[[147 124 126 126 127 121 130 128 126 124 126]
 [130 124 121 129 128 127 126 121 131 133 149]
 [123 137 125 119 122 130 134 126 137 123 129]]
=>
[[123 137 125 119 122 130 134 126 137 123 129]
 [147 124 126 126 127 121 130 128 126 124 126]
 [130 124 121 129 128 127 126 121 131 133 149]]

[[132 128 124 133 129 127 131 122 132 134 127]
 [152 139 106 128 106 132 148 127 135 141 153]
 [137 141 125 116 133 133 132 125 124 127 139]]
=>
[[137 141 125 116 133 133 132 125 124 127 139]
 [132 128 124 133 129 127 131 122 132 134 127]
 [152 139 106 128 106 132 148 127 135 141 153]]

[[126 121 128 126 133 121 106 121 143 128]
 [117 136 103 118 133 136 125 136 127 104]
 [118 144 124 114 152 143 129 143 132 124]
 [139 114 134 142 109 114 122 114 128 134]
 [132 134 125 133 121 134 147 134 113 125]]
=>
[[132 134 125 133 121 134 147 134 113 125]
 [126 121 128 126 133 121 106 121 143 128]
 [117 136 103 118 133 136 125 136 127 104]
 [118 144 124 114 152 143 129 143 132 124]
 [139 114 134 142 109 114 122 114 128 134]]

[[125 116 123 129 142 124 132]
 [120 126 132 120 121 136 124]
 [147 108 123 112 144 132 138]
 [125 118 125 127 141 126 134]
 [150 129 127 125 120 135 134]]
=>
[[150 129 127 125 120 135 134]
 [125 116 123 129 142 124 132]
 [120 126 132 120 121 136 124]
 [147 108 123 112 144 132 138]
 [125 118 125 127 141 126 134]]

[[139 126 123 152 119 131 102 144]
 [118 127 133 102 129 117 107 151]]
=>
[[118 127 133 102 129 117 107 151]
 [139 126 123 152 119 131 102 144]]

[[100 146 121 102 131 139 102 129 108 128 116]
 [104 125 106 102 102 112 107 111 131 121 132]
 [124 142 120 121 118 128 126 127 147 136 147]
 [130 120 137 133 141 133 128 131 109 122 110]
 [151 109 133 149 123 116 149 125 145 126 138]]
=>
[[151 109 133 149 123 116 149 125 145 126 138]
 [100 146 121 102 131 139 102 129 108 128 116]
 [104 125 106 102 102 112 107 111 131 121 132]
 [124 142 120 121 118 128 126 127 147 136 147]
 [130 120 137 133 141 133 128 131 109 122 110]]

[[109 122 144 128 144 129 128 145 149 121 128 128 108 144 128]
 [128 135 128 125 128 118 125 128 128 135 133 125 128 128 132]
 [128 128 128 128 128 128 128 128 129 128 128 128 128 128 128]
 [128 121 127 131 127 138 131 127 127 121 123 131 128 127 124]]
=>
[[128 121 127 131 127 138 131 127 127 121 123 131 128 127 124]
 [109 122 144 128 144 129 128 145 149 121 128 128 108 144 128]
 [128 135 128 125 128 118 125 128 128 135 133 125 128 128 132]
 [128 128 128 128 128 128 128 128 129 128 128 128 128 128 128]]

[[107 144 129 128 127 108 129 109 129]
 [106 146 129 127 127 107 129 108 127]
 [128 129 136 118 121 128 139 128 112]
 [128 129 136 117 122 128 139 128 112]
 [128 127 119 141 135 128 116 128 148]]
=>
[[128 127 119 141 135 128 116 128 148]
 [107 144 129 128 127 108 129 109 129]
 [106 146 129 127 127 107 129 108 127]
 [128 129 136 118 121 128 139 128 112]
 [128 129 136 117 122 128 139 128 112]]
